1: [  1  -5  -8   8   8   6  56   5  -8   1  -3  -4   6 -17   4  11   6   2
  32  -5   4   0  -8  -2  -5   8   1   1   3  -4   1  -2   6  28  10  42
  -1  -2   6]
2: [-10   8   6  -3   3  -9  17  20  -5  -8   2  -4  -5   4   9   6  -1  -7
  16   0  -1   1   5   7  12  -8  15  -2   7  -5   0   9  -3  11  -3  25
  -6   3  29]
3: [-12   5   3   3   3  -5   4  20  -5  -5  -3   1  -5   1   6   7  -5  -4
  16   8   1   0   4   5   6  -5   8  -6  15 -19   4  10  -5  13   0   6
  -7   4  44]
4: [-12  12  15 -15  -2 -15  15  18  -2 -16  -7  -1 -17  12   6   7   5   0
 -19   7 -11   0   4  19  23 -17  21  -9  14 -25   0   6 -13   5  -4  25
  -2 -11  30]
5: [ -7   4   6   0  -5  -6   5  26  -2  -7  -2  -6  -3   8   1   9  -2  -5
  -5   3  -8   4   7  10  11  -7  18   1  13 -16   5   4 -12  20   0  16
  -6   0  28]	2 3 4
6: [-1  4  5  2  4 -1 -3 19 -2  5  8  0 -4 -6 11  8  1 -6  4 -1  1  1  2  7
 -3  1 -2  0  7 -5  0  2 -4 11  0 10 -3 -4 79]	3 2 5
7: [-3  6 -6 11  5  1  1 12 -7 -3  1 -3  2 -7  3 18  0  4 13  1  4  3  0  5
  6 -6  4 -1  4 -3  0 -2  2 19  2 22 -5  2 46]	3 2 6
8: [ -4   2  -4   6   0  -3  37  11 -10  -4  -3  -4  -1  -4   9   7  -2   1
  24   1   5   1  -1   2  10  -2  14   0  11  -7   2   4  -2  18  10  26
  -1   4   9]	2 1 7
9: [  0   1   3   5   5   1  -7  36  -5  -1   1  -7   3   6  10  15  -1  -3
   9   0   4   6   2   0  10  -1   7   1   9 -10   5  10  -1  12   5   4
  -8   1  36]	3 5 7
10: [ -5  10   9  -4   3 -10  -2  17   2  -9  -4  -1 -11   6   2   3   1  15
  -9   4  -6   2   5  14   9  -5  16 -10  11 -20   1   6  -5  18  -9  11
  -5  -7  41]	5 3 4
11: [ 26   0   3   5   7  -4  -5  13  -7   1   2   3   4 -10   6  18   2  29
   2   4   1   3   3   3   3  -3   4  -1  -2 -11  -5   4   4  20  -1   9
  -3  -4  18]	7 9 10
12: [ -7   3  12   0  -2 -17  41  12 -11  -8  -4   1  -7   2   8   9  -1  -7
   6   7  -4   1   5  15  15 -14  19  -7  10 -24   3   9 -12  11  12  26
  -2   4  13]	8 2 5
13: [ -2   3   3   6   4   2  37   6  -4   0   2  -2   4 -10   2   9  -6   7
  10   3   3   9   3  -2   9   3  -1   0   7 -14  -3  -6  -2  13  16  36
  -9  -5   7]	8 1 12
14: [  1   0  -1   1   6   1  19   7  -8  -3   6  -3   8 -11   6  13   3  20
  11   4   2   5   2  -6   8   2  -6  -3   3 -11   3   1   5  17  14  32
  -1   1   6]	13 8 11
15: [ -6   4   5  -1   3  -3  28   3   0  -4   5  -6  -6  -4   8  14  -2   2
   3   8   2   3   5   4   3   3   7   4   8 -15   0   5   1  16   4  35
   1  -3  10]	13 8 14
16: [-12   4  15  -8   4  -5  38  -4  -7  -8   0  -1  -6  -1   5   3   2  -5
  17   3  -4  -1   4   7  11  -7  17  -1  13 -23   1   6   1  12  22  14
  -2  -7  10]	12 8 15
17: [-5  2  3  1  1 -1 -5 25 -5  2  4  3  1 -1  3 15  1 -5  0 -1  6 -3  3  3
  1 -6  4  2  3 -1  3  8 -5 10 -2 12 -4 -2 60]	6 7 9
18: [-11   3   8  -2   4  -7  29   6 -10   0   2  -1 -12   1   4  10   1   5
  13   1   2   7   5  13  11  -5  13  -2   9 -11   2   4  -5  12   3  23
   1   0  24]	2 15 8
19: [ -9   6  13  -1  -2  -6   0  18  -5  -6   3  -4 -10   6   6   7  -1 -10
  -1  10  -2   1   5  12  13 -12  14  -6   6 -10  -2   2 -13   9  -9   5
  -4  -4  71]	17 6 3
20: [ 10   7   3   3   4   1  -6  24 -11   0   0   6   1  -7   8  12   1  15
  -2   0   1   0   4   6   5  -6  14  -4   5  -5   3  -1   1  15  -1   9
  -4  -1  53]	17 7 9
21: [  4   7   7  -6  -2 -14  -7  19  -4  -8  -6   5 -15   3   6   6   3  19
  -9   2  -5  10   8  14   8 -16  18  -9  12 -22   0   0 -10  19  -9   5
   2 -14  36]	10 5 20
22: [ -3   9  16  -3   1  -6  -4  23  -6  -5  -5  -8  -7  17   6  14   3  -3
  -1   4  -4  -1   3  10  13  -8  10  -3  10 -12   4   3  -5  17  -4   7
  -7   0  27]	5 10 9
23: [ -3  -3  -2   5   6   1  -8  21  -7   4   9  -3   2 -12   6   3  -9   0
  16   1   4   1   2   4   2   7   0   1   2   1   9   1   4  19   3  12
  -6   1  69]	6 17 7
24: [-10   3   6   0   4  -5  -6  15 -10  -7   8  -3  -5  -4   5   7  -4  -3
  -4  -3  -3   1   0   7   6  -5   7   0   3  -2   1   6   1  15   2   8
  -3  -8  91]	6 19 17
25: [  1   4  11   2   1  -7   8  13  -8  -3  -1  -1  -5   3  18  20   2   7
 -12   3  -8  -1   9   7  17  -4   6   3   9 -17   5   2  -1  11  16  11
  -1   7  19]	22 5 18
26: [ -8   9  10  -8  16  -7   4  11   3  -1   1   0 -11   4   0   2  -4   0
  -4  -2   0   1   0  11   8  -5  15  -3   8 -13  -1   2  -6  10   0  12
  -4  -6  62]	19 10 17
27: [ -7   0   4  -1  -3   1  31   6  -1  -4   0  -4  -2  -6  -2   5   3   8
   7  -1  -1   7   6   5   7  -1   9   1   2 -14   0   2   1  15   3  39
  -4  -5  13]	15 13 18
28: [ -5   2  -3   1   4  -3  42  -1  -6  -6  -4  -5  -9  -5   8  10   0  -1
  23   5   1   2  -1   6   9   2  12  -3   8 -10   4   4  -5  19   2  38
   0   2  11]	8 15 27
29: [ 3  2 -3 -2  3  5 -6 14 -4 -7 -2  5  3 -8  6 10  1 20  7  5  2 -2 -3  3
  4 -5  5 -1 -1 -5 -2  0 -2 18  3 22 -4 -5 40]	7 20 11
30: [-5  4  7 -8  6  3 -2 32 -1 -1  5  0  0 -1  7 10 -1 -1  0 -2 -1  1  4  9
  7 -5 19 -5  4 -3  3  9 -1 16 -1  7  0 -2 52]	17 20 9
31: [ 6  4  7  4  0  5 -8 30 -4 -2 -2  0 -7 -1  3  7  2  5  0  6 -1  1  4  9
  7 -3  8  0  7 -6  5  0 -8 16 -2  9 -4 -5 59]	20 17 30
32: [-13   9  11  -3   0  -7  33  10  -5  -6   1  -3  -5   9  12   6  -1  -1
  12   5  -8  -2   2   7  15  -8  23  -8  13 -15   2   8  -8   7   2  25
  -1   4  11]	12 18 2
33: [ 14  -5 -11   8  10   6   6  11 -10   4   1  11   7 -18   7  15  -1  34
  27  -3   8   2  -2  -3  -6  14  -7   4  -1 -11   5   3  16  19   9  18
  -4   3  10]	14 11 29
34: [ -7   6   6  -8   8  -7  21  10  -1  -1  -5  -1 -10  -6  -1   7  -4   1
   4   2   0   7   4  14   6  -5  14 -11   9  -9   0   4  -6  11  -3  29
  -6  -1  27]	18 2 27
35: [-6  1  1  1  0  4 -4 27 -2  0  7  4  2 -3  1 13 -1 -1  5 -2  3  2 -4  1
  3  1  5 -1  2  0  5 10  5 14  4  5 -5 -2 55]	17 30 23
36: [ -8   1   6  -1   3  -8  42   4   2  -5  -2  -3  -9   1   0   5   3   0
   2   2  -3   5   0   6  11  -6  23  -7   3 -10  -3   7  -2  17   2  41
  -3  -3  12]	27 28 15
37: [ -1  -3  -3  10   6   5  28   4  -4   4  -2  -2   5 -17   1  13   1   7
  18   5   2   6   3   1   9   5   3   1   1  -8   1   0   4  18  12  31
 -13  -1   9]	13 14 27
38: [ -7  -2   3   2   4   1  47   9  -1  -2  -1  -1  -5  -8   5   0  -2  -6
  31   3   0   5   4   2   9   3   6  -3   9 -13   1  -3  -4  17   8  27
  -5   5   3]	8 28 13
39: [ -7   3  11   2   0  -6  28  10  -3   1  -3  -6   0   0   1  10  -3  -5
  34  -1  -2  -1  -1   3   6  -3  16  -6  15 -16   3   5  -7  13   9  16
  -4   9  10]	8 38 32
40: [ -7   3   6   0  -2  -2   6  13  -6  -2   1  -4  -3  -3   2   8  -4  -1
  15   5   1   6   2   6  11  -2  13 -12  12 -10  -2  13  -8  13  -5  16
  -3   2  34]	3 2 34
41: [-12  10  17 -10   4 -17  -6  13  -2  -8  -3  -5 -16   8   3  -1  -5  -6
 -22   5  -7   3   3  25  18 -22  30 -14  10 -18   3   3 -13   4  -9   3
   5 -11  92]	19 26 24
42: [ -5   6   7  -1   4  -2   6  26  -6   0  -4  -2   3   6   5  17  -1  -3
   6  -1  -3  -5   5   8  12  -8  14  -3   7 -11   8   2  -5  14  -4  11
  -1   5  29]	22 5 2
43: [ -3   4   1   5   6   3  -2  15 -10  -4   6  -4   7  -4   8   8   0   3
  10  -3   2   0   0   0   5   2   9  -1   7  -4   8  15  -3  16  -3  10
  -2   3  46]	35 7 17
44: [ -7   5  13  -6  -2  -8  46   8  -4  -9  -1   0  -9   5   7   1   0   2
  -5   2  -1   7   6   9  20 -11  11 -10   7 -14  -5   5  -5  14   8  33
  -2  -1   6]	36 12 32
45: [ -6   2   4   8   2   3  50   4  -6   3   4  -4  -3 -10   3  10  -3   3
   5   9   7   3  -1   0   2   5   4   1   5 -15   6  10   2  15   5  43
  -6  -7   4]	13 15 27
46: [ -2   2   1   3   7   3  14  11  -3  -2   1   1   9 -12  13  13  -6   5
  24   1   5   4   3  -1   2   2   1   0   1   1   3  -1  -1  16   6  29
  -4   2  21]	37 14 7
47: [ -4   9   1  -6   3  -5   8  13  -3  -4  -4  -7  -1   1   9   3   1 -12
  18  -4   0   0   2  10   4  -1  13  -4  10   1   6   6  -3  15  -2  21
   1   1  31]	2 40 42
48: [-3  0  4 -1  2 -3  8 20  0 -5  3 -1 -1 -5  6  6  0 -4  0 -1  1 -2  2  6
 12 -2 12 -2  0 -4  7  9 -3 15 -2 16 -2 -2 40]	30 43 42
49: [-1  2  4  2  8  0  0 30 -3  2  3  1  4  0  6 17  2 -4 16  0  4  6  9  2
  8  1  5 -3  9 -7  7  7 -1 18  9 10 -4  3 30]	9 42 43
50: [-14   3   5  -1  -3 -10  46   4  -3  -4  -3  -7 -10   1   5   9   0  -2
   0   3  -3   3   3  10  14  -7  14  -6   5 -18   2   5  -2  11   0  40
  -4  -4  20]	36 44 27
51: [ -3  -5   0  10   8   5  -5  19  -5   7   3  -5   7 -12   3  15  -4   7
  15   4   7  -1   0   1   1   4  -5   3  -2   2   1   0   4  22   5   9
 -14  -3  77]	23 6 35
52: [-3 -4 -2  2  4  3 33  5 -1  2  3 -1  3 -2  6  6  1 -2 26  4 -1  1  4  1
  5  4  6 -1 10 -5  7  5  0 18  5 25 -6  6  5]	8 38 28
53: [ -9   8   7  -3   1  -4  48   8  -5  -2   1   2  -4  -3   5   5   2  -8
  33   1  -3   2   4   5  12  -3  10  -9  17 -15   3   2  -1  18  21  14
  -3  -3   5]	38 16 39
54: [-5  4  0 -1  4  4 -6 22 -5 -4  0 -3 -8  0 10 15  2  0 -5  0  3  5  2  6
  5 -4  8 -5 -1  0  0  7 -2 12 -2 11 -9 -2 82]	24 6 17
55: [-5  2 11 -4  2 -2  2 18 -3 -7  4 -6 -5  0  2 10 -1 -8 21  1  5  2  4  9
  3 -4 14 -4 14 -2  1 10 -4 19 -2 12 -4  0 38]	40 47 3
56: [-6  5 -1 -1  3 -1 -9 27 -5 -4  4 -4  0  5  4  5  2  1 11  5 -1  2  5  6
  4 -4  3 -4  8 -1  7 11 -2 15  2  7 -6 -4 36]	9 49 43
57: [-4  4  4  1  7  0 12 25 -9 -5 -1 -2  0  0 10  9 -1 -2 10  3  1 -1 -1  4
  8 -6  7 -4  8 -8  2  9  2 18  4 11 -2  1 22]	42 49 2
58: [-12   7   8  -2  -3  -5  14  16  -4  -3   1  -4  -4   1   2   3   0  -3
   9   0   0   5   6  13  16  -9  17  -6  11 -17   5   4 -10  16  -2  20
   1   3  35]	40 2 5
59: [ -6   1   2   1   3  -8  47   7  -1  -2  -2   1  -7   2   3   5   5   4
   1   6  -1   3   3   4  14  -1   8  -3   5 -22   0   3  -1  13   0  42
   2   1  13]	50 36 27
60: [ -3   4   8  -3   3 -10  14  15  -5  -1  -1  -2  -1  -1  10   6   3   1
   5   3  -5  -1   0   8   8  -2  11  -1  10 -10   2   8  -3   3  -5  29
  -6  -6  39]	2 48 34
61: [ 0  1  4 -1  5  1 -6 18  1 -5  7 -5  0  0 15  7  1 -1  1  5  1  3  3 11
  8 -5 10 -5  3 -3 -3  3 -1  6 -4  2 -7 -9 91]	54 24 6
62: [ -7   8  18 -13  -8 -23   6  25  -7  -9  -6   0 -16  12   6   6   5  -4
 -24   3  -1   1   6  20  25 -21  27 -13   6 -22   1   7 -14   4  -9  19
  -3  -9  46]	4 10 21
63: [-7  4  5  6  6  3 -9 28 -4 -1  0  2  0  8  7 12  2 -6  8  1  1  0  6  4
  6 -4  8 -4 13 -9  8 11 -2 13 -3  9 -4  0 31]	56 9 49
64: [ -6   3  14   5   7  -5  -1  12  -1  -5  -2  -7  -3  14  15  21   5   4
  -5   2   2   2   1   6  14 -11  -1  -3  15 -18   2   4  -3  13  12   7
  -5   2  -5]	25 22 57
65: [-4 10  5  0  1 -1 -2 27 -8 -8  1 -4  1 -4  5  6 -3 -7 -5  2  2 -2 -2  6
  1 -3 12 -3  2 -1  7  7 -2 14 -2  8 -9 -3 64]	17 30 35
66: [-8  2 10  2  6 -9 -2 11 -3 -4  7 -1  5  1  9  5  3 -3 14 -1  0  4 -4  7
  3 -7 14 -9 10 -6  2  8 -3 22  3 11  2 -5 43]	55 43 40
67: [-13   4   9  -7   0  -8  51   9  -5  -7  -4  -4 -12  -1   1   1   5  -3
  38   5   5   0  10   8  15  -9  25  -7  10 -27  -7   2  -9  15  10  32
  -2  -4   9]	53 38 16
68: [ -2  -4  -4  10   1   6  11   8  -5  -3   3  -2   6 -12   4  10  -5   5
  35   3   8  -2   0  -7   1   7   2   4  12   1   2   6   2  22  10  24
  -4   6  16]	46 52 37
69: [ -3   1   0  12  10   2  -1   4  -4   2  19   0   3 -10   9   8   4   6
  33   6   8   5   3  -1   1   5  18  -3   8   8   2   7   8  18   5  22
  -5  -5  30]	68 46 7
70: [-1  0  2  4  3  6 -5 19 -3  2  1 -2  3  0 11  7 -1  2 17  3  1  2 -2  2
  4  2  1 -2  6 -2  4  8  3 20  7  7 -8  4 36]	56 49 43
71: [ -9   8   1  -5   4  -4   0  28  -6  -1  -4  -5  -8   2   4  11   5  -5
  -1   3   0   8   5  18   5 -13  14  -7   5  -4   1   8  -6  13  -8 -17
  -2   1  65]	19 30 65
72: [ 5  2  3  9  6 -1  1 22 -7  2  1 -5  2 -4  7 16  1 -1 15  2  4  2 -1 -1
 12  3  6  0  7 -9  7  2 -5 18  4 12 -2  4 25]	49 57 70
73: [-12   4   8  -3   3 -16  29   8  -4  -4  -7   0 -16   1   1   2   2  -6
  39   3  -3   3   7  11   8 -14  32  -9  28 -26  -2   8 -10  13  -2   5
  -3   1  17]	39 67 32
74: [ -4   0   7   0  -3  -7  55   8  -5  -9  -2  -3 -12  -4   6   8  -1  -7
   6   2   0   4   9   6   7  -3   5   0   4 -16   0   7  -4  20  20  23
  -1   5   0]	44 38 12
75: [  0   3   7   1  -4  -1  -3  36  -5  -2   0  -7  -4   7   4  17   1   0
  -6  -5  -2   3   2   7  10  -1   5   1  -1 -10   6   6  -2  17  -1   6
   0  -7  53]	31 30 17
76: [ -4   0  -1  11   2   1   2  10  -7  -5   0  -6   4   5   9  10   0  -7
  28   5   7  -2   3   1   4 -10  17  -6  34 -13   5  15  -4  17   4  -5
  -4   3  -7]	39 57 64
77: [  9  -1  -6  10  11   9   5  24  -4   8   7  -3  12 -14  12  17  -4   7
  26  -4   2  -1   2  -9  -1  12  -9   6  -8   3   8   3   5  21  10  19
  -3   3  14]	46 68 33
78: [  3   6   4   0   4  -1 -10  33   4   1   3  -4  -3  -4   1   8   0   6
   0   2   4   4   5   2  10  -6  12  -3   3  -5   4   7  -6  14   0   9
  -2  -8  65]	31 30 17
79: [ -6   5  11 -14  -2  -9  10  12  -6 -10  -6  -8  -9   5  22  24   5  -2
 -10   3  -1  -1   4  10  23  -9  11  -9   3 -20   1   5  -9  10  18   8
  -3   3  11]	25 64 22
80: [  2   0   8   2   4   5  16   6  -7   2  -5  -3   1 -10  13  14  -2  19
  10   1   9   6   4  -3  11  -3   5  -5   5 -11   3   5  -4  17  10  16
  -1  -3  12]	14 46 37
81: [-10  10   2  -6   2  -8   2  19  -5   0   0   1 -13   1   5   9  -2  -2
 -11   2  -1   1  -1  15  11  -5  11  -2   7 -12   0   7  -5  13  -4  10
   3  -8  67]	26 19 65
82: [  2   5   6   5   2  -3   8  17  -3   4   1   0  -9  -1   7  11   4   7
  -1   5  -2  -3   4   8   5  -9  13  -1   6 -10   3   3  -2  18  -5  17
  -3   5  35]	48 42 60
83: [  9   7   6  -3  -1   1  -6  24  -6  -4   3  -2  -4  -4   3  10   0   8
  -6   7  -1  -1   2   8  12 -11   9  -4   5  -9   1   5  -1  13  -7  18
  -2   1  35]	82 20 48
84: [  3   7   0  -1   1  -2   1  22  -3  -8  -3  -1  -2  -3  11  12  -2   5
  -2   0   2   1   0   3   7  -7  11  -4   4 -11   1  -2   0  11  -2  12
  -4  -2  27]	83 82 57
85: [-4  2  6  5  2 -1  0 16 -7 -7  4 -7  2 10  5  2 -4 -4 16  1 -2  1  5  5
  3 -5 19 -6 21 -4  7 21 -5 16 -2 10 -5  3 31]	55 40 63
86: [-10  11   6  -7   3  -6  -5  30  -5 -10  -4  -2  -9   2   9   9   1  -2
 -13  -1   0   7   3   9  11 -10  18 -13   8  -9   3   6  -1  10  -5   3
  -5  -5  85]	54 81 19
87: [  9  -3   3  10   4   6   7  10  -5   1   2  -1  -2  -5  13  30  -5  18
   9  -1   6   2  -1   3   9   5  -1   4   6 -11   8   1  -1  18  13  11
  -5  -1   7]	80 72 14
88: [  4   2  17  -7   0 -14   4  11  -9  -7  -3   0  -6   4  28  35   2  12
 -12   4  -2   2   5  14  25 -11  11  -3   4 -18   1   2  -6  15   6   8
   0  -7  18]	79 25 64
89: [-6  6 -1  7  4  1 -7 26 -6 -2  3 -1  1 -1  5 10  2 -4 15 -5  3  5  4  0
  6 -2  4 -7  2  0  8  6  2 10  0  9 -5  5 60]	35 17 43
90: [-20  10  16 -11  -2 -16  -5  34  -4 -10  -3   1 -17  46   2   8   4  -8
 -32   5 -15  -2  12  23  22 -25  25 -14  12 -21   8  16 -17  -1  -9  -5
   2 -12  57]	62 41 4
91: [ -9  15  17 -15  -3 -13  16   9   1 -10  -4   5 -13   6   6   6   2  12
 -15   7  -6   4   8  15  19 -15  17 -12   5 -18   2   1 -10   6  -5  17
  -3 -14  25]	4 10 62
92: [-5  3  5 -4  7 -5  6 12 -3 -6 -4 -3 -3 -3 10  1 -1 -7  1 -1  1  2  5 10
  6 -9 13 -7  4 -7  1  6 -3  9 -2 28 -8 -3 53]	60 48 26
93: [ 14   2   3  -3  -1   1  -5  16  -2  -7   0  -1  -6  -9   9   9   3  33
   0   7   3   2   3   3  10   2   6  -5   5 -16  -1  10  -4  17   1   8
  -3  -6   0]	11 80 87
